Below is a small trained network, with its code and all its weights. Each question gives an input and a target symbol and asks what happens when units are switched off, that is, made to give their printed mean instead of their output.

import numpy as np


def w(rows, s, z=0):
    codes = np.array(rows[::2]) - 128.0
    scale = np.full(codes.shape[1], s)
    scale[-1] = z or s
    return codes * scale


def norm(h):
    return h / np.sqrt((h * h).mean(-1, keepdims=True) + 1e-5)


def f(y):
    return np.maximum(y, 0)


def softmax(a):
    e = np.exp(a - a.max(-1, keepdims=True))
    return e / e.sum(-1, keepdims=True)


def log_softmax(a):
    a = a - a.max(-1, keepdims=True)
    return a - np.log(np.exp(a).sum(-1, keepdims=True))


def net(x, mask):
    ids = ['αδεζηθλμπστφω'.index(c) for c in x.split()]
    T = len(ids)
    res = E[ids] + P[:T]
    q, k, v = (norm(res) @ M[0].T for M in (Q, K, V))
    z = softmax(np.where(np.tri(T) > 0, q @ k.T / 3**0.5, -1e9)) @ v
    res = res + np.where(mask[0], z, O[0][:, -1]) @ O[0][:, :-1]
    y = f(norm(res) @ A[0][:, :-1].T + A[0][:, -1])
    res = res + np.where(mask[1:17], y, B[0][:, -1]) @ B[0][:, :-1]
    return log_softmax(norm(res)[-1] @ U[:, :-1].T + U[:, -1])


Q, K, V, O, A, B = {}, {}, {}, {}, {}, {}
E = w([
[118,55,167,80,135,129,140,183,59],'α',
[134,95,213,126,143,146,172,161,105],'δ',
[93,122,178,107,170,68,56,112,128],'ε',
[88,101,129,96,170,127,83,92,152],'ζ',
[85,110,118,4,159,82,167,137,98],'η',
[115,69,122,118,120,181,67,79,115],'θ',
[103,115,220,153,83,150,39,117,161],'λ',
[164,55,160,142,118,179,42,128,217],'μ',
[150,92,82,90,132,124,35,156,182],'π',
[208,105,98,87,152,215,80,92,162],'σ',
[123,90,31,123,108,156,47,144,98],'τ',
[163,122,124,140,147,165,139,214,93],'φ',
[87,155,113,153,143,130,123,165,93],'ω',
],0.017)
P = w([
[140,73,162,31,91,118,99,162,2],'0',
[144,116,176,68,110,122,112,153,56],'1',
[137,141,171,78,109,138,132,157,82],'2',
[119,147,163,119,133,151,113,164,106],'3',
[116,167,146,134,134,162,122,161,147],'4',
[91,169,120,149,153,169,117,156,162],'5',
[86,170,87,189,142,172,116,156,183],'6',
],0.0077)
Q[0] = w([
[109,103,153,126,195,184,183,252,61],'head 1',
[118,130,89,218,132,66,185,50,88],'head 1',
[215,126,105,70,62,52,224,140,134],'head 1',
],0.011)
K[0] = w([
[34,151,160,89,255,33,150,120,125],'head 1',
[168,86,215,121,92,84,103,101,133],'head 1',
[138,56,167,58,118,103,146,96,47],'head 1',
],0.01)
V[0] = w([
[184,109,119,102,159,58,138,203,166],'head 1',
[78,249,134,143,94,84,100,157,80],'head 1',
[254,124,74,127,242,190,160,154,70],'head 1',
],0.008)
O[0] = w([
[137,188,64,111,34,134,83,177,172,87],'head 1',
[151,122,105,117,60,156,137,35,75,250],'head 1',
[128,252,105,171,154,101,127,122,102,98],'head 1',
],0.015,0.0025)
A[0] = w([
[105,192,115,203,156,114,111,141,173,2],'neuron 1',
[114,185,137,122,155,113,70,136,141,120],'neuron 2',
[130,121,121,92,92,126,116,51,172,212],'neuron 3',
[86,163,119,159,69,171,253,177,57,65],'neuron 4',
[131,118,187,196,162,74,138,153,131,68],'neuron 5',
[92,128,108,117,148,105,84,102,100,92],'neuron 6',
[224,138,108,121,77,151,142,80,129,122],'neuron 7',
[162,115,88,107,183,124,123,108,168,70],'neuron 8',
[131,196,104,138,70,107,133,74,128,123],'neuron 9',
[94,118,121,174,124,35,161,158,101,138],'neuron 10',
[113,113,144,149,119,153,106,128,201,152],'neuron 11',
[174,168,185,155,80,169,127,141,148,89],'neuron 12',
[117,95,137,90,122,147,147,212,138,66],'neuron 13',
[180,91,150,139,110,175,154,158,125,69],'neuron 14',
[138,140,69,76,127,113,122,152,136,103],'neuron 15',
[166,144,86,165,105,122,222,123,59,104],'neuron 16',
],0.014,0.0043)
B[0] = w([
[122,153,120,31,132,127,94,130,60,182],'neuron 1',
[96,75,162,141,62,166,121,134,112,215],'neuron 2',
[195,181,145,111,115,82,180,210,113,254],'neuron 3',
[127,7,184,67,176,55,138,101,82,215],'neuron 4',
[227,119,83,147,154,188,186,160,140,177],'neuron 5',
[172,155,101,151,105,162,117,73,151,190],'neuron 6',
[177,186,160,159,34,134,185,101,140,230],'neuron 7',
[192,117,195,186,90,138,84,81,51,152],'neuron 8',
[126,137,155,27,144,203,192,150,243,216],'neuron 9',
[151,108,168,208,73,147,71,76,160,141],'neuron 10',
[75,123,146,129,110,83,161,115,106,220],'neuron 11',
[151,132,2,120,177,126,117,68,97,181],'neuron 12',
[152,239,78,184,127,116,133,89,187,243],'neuron 13',
[63,184,139,128,104,194,176,143,166,183],'neuron 14',
[90,95,107,172,195,94,195,89,99,186],'neuron 15',
[10,36,255,119,152,95,81,197,155,206],'neuron 16',
],0.0098,0.0071)
U = w([
[106,37,183,102,137,126,167,117,123,154],'α',
[143,137,162,180,147,44,113,128,92,147],'δ',
[169,180,120,122,51,176,171,105,124,4],'ε',
[197,91,106,89,98,88,82,160,125,95],'ζ',
[130,118,113,120,143,129,131,141,124,100],'η',
[95,147,79,106,176,87,184,90,126,225],'θ',
[154,123,136,93,167,82,71,69,173,176],'λ',
[226,79,122,142,218,142,145,128,112,127],'μ',
[110,154,152,113,194,134,113,247,50,193],'π',
[84,161,93,40,140,182,89,122,151,82],'σ',
[138,107,102,173,110,160,82,71,66,208],'τ',
[100,172,163,180,169,158,162,189,190,108],'φ',
[65,138,89,144,58,77,93,129,170,135],'ω',
],0.015,0.0032)

Each question gives the input, a string of symbols that net reads in full, and the target symbol t.
The units are the heads (3 rows each of Q, K, V and O) and the neurons (one row each of A and B). Each row of codes is followed by its name. A weight is (code - 128) times the scale printed after its matrix; where a second scale follows, it is the last column's (O, A, B and U).
mask holds one flag per unit, heads first, then neurons. A switched-off unit (its flag False) gives its mean, the last column of its rows in O or B, instead of its output. The means were averaged over made-up inputs and are rounded, as every weight is.
A unit's drop is (log p(t) with every unit on - log p(t) with that unit switched off) / (log p(t) with every unit on - log p(t) with every unit switched off).
The circuit of an input: a set's keep is (log p(t) with only the set's units on - log p(t) with every unit switched off) / (log p(t) with every unit on - log p(t) with every unit switched off). Starting from the 12 units with the biggest drops (on a tie, the unit counted first), units are removed one at a time, each time the one whose removal leaves the highest keep (on an exact tie, the one counted first), for as long as the keep stays at least 0.8.
units of the circuit, in order: the units of the circuit, biggest drop first
unit that matters most: the unit with the biggest drop
k most important neurons: the k neurons with the biggest drops, biggest first
drop of u: that unit's drop, to one decimal
input θ λ φ α, target δ: 2 most important neurons -> (neuron 13; neuron 4)
input ζ μ ε λ λ α, target ε: units of the circuit, in order -> (neuron 13)
input φ ε τ α λ, target τ: units of the circuit, in order -> (neuron 12; neuron 9)
input ζ δ δ δ, target φ: units of the circuit, in order -> (head 1; neuron 13)
input ζ ζ η, target θ: units of the circuit, in order -> (neuron 15; head 1; neuron 13)
input ω ε θ σ μ, target π: units of the circuit, in order -> (head 1; neuron 1)
input σ ε θ ζ, target μ: units of the circuit, in order -> (head 1; neuron 5; neuron 16)
input μ φ ζ, target σ: units of the circuit, in order -> (head 1; neuron 9; neuron 1)
input φ σ π, target σ: 3 most important neurons -> (neuron 1; neuron 3; neuron 9)
input μ ω μ α μ, target φ: 2 most important neurons -> (neuron 14; neuron 7)
input λ τ η θ α λ δ, target θ: units of the circuit, in order -> (head 1; neuron 12; neuron 4; neuron 13)
input δ ζ φ, target φ: 2 most important neurons -> (neuron 13; neuron 14)
input φ θ ω φ η δ λ, target α: 2 most important neurons -> (neuron 13; neuron 7)
input λ μ π μ φ α, target δ: 2 most important neurons -> (neuron 10; neuron 13)
input ζ ε θ, target μ: 2 most important neurons -> (neuron 5; neuron 16)
input φ α μ ω φ μ, target ε: unit that matters most -> neuron 7
input η λ η ε λ θ ζ, target α: 2 most important neurons -> (neuron 11; neuron 12)
input φ θ θ ω, target α: 2 most important neurons -> (neuron 16; neuron 4)
input ε τ ω τ μ λ, target τ: 4 most important neurons -> (neuron 12; neuron 9; neuron 16; neuron 3)
input η θ π λ, target ω: most important neuron -> (neuron 11)
input δ σ μ ω λ ε, target ε: drop of head 1 -> 0.2
input μ ζ ε θ ω θ, target ε: drop of neuron 10 -> 0.0
input ζ η ζ ω π, target ε: drop of head 1 -> 1.0
input ε δ μ, target φ: drop of head 1 -> 1.3
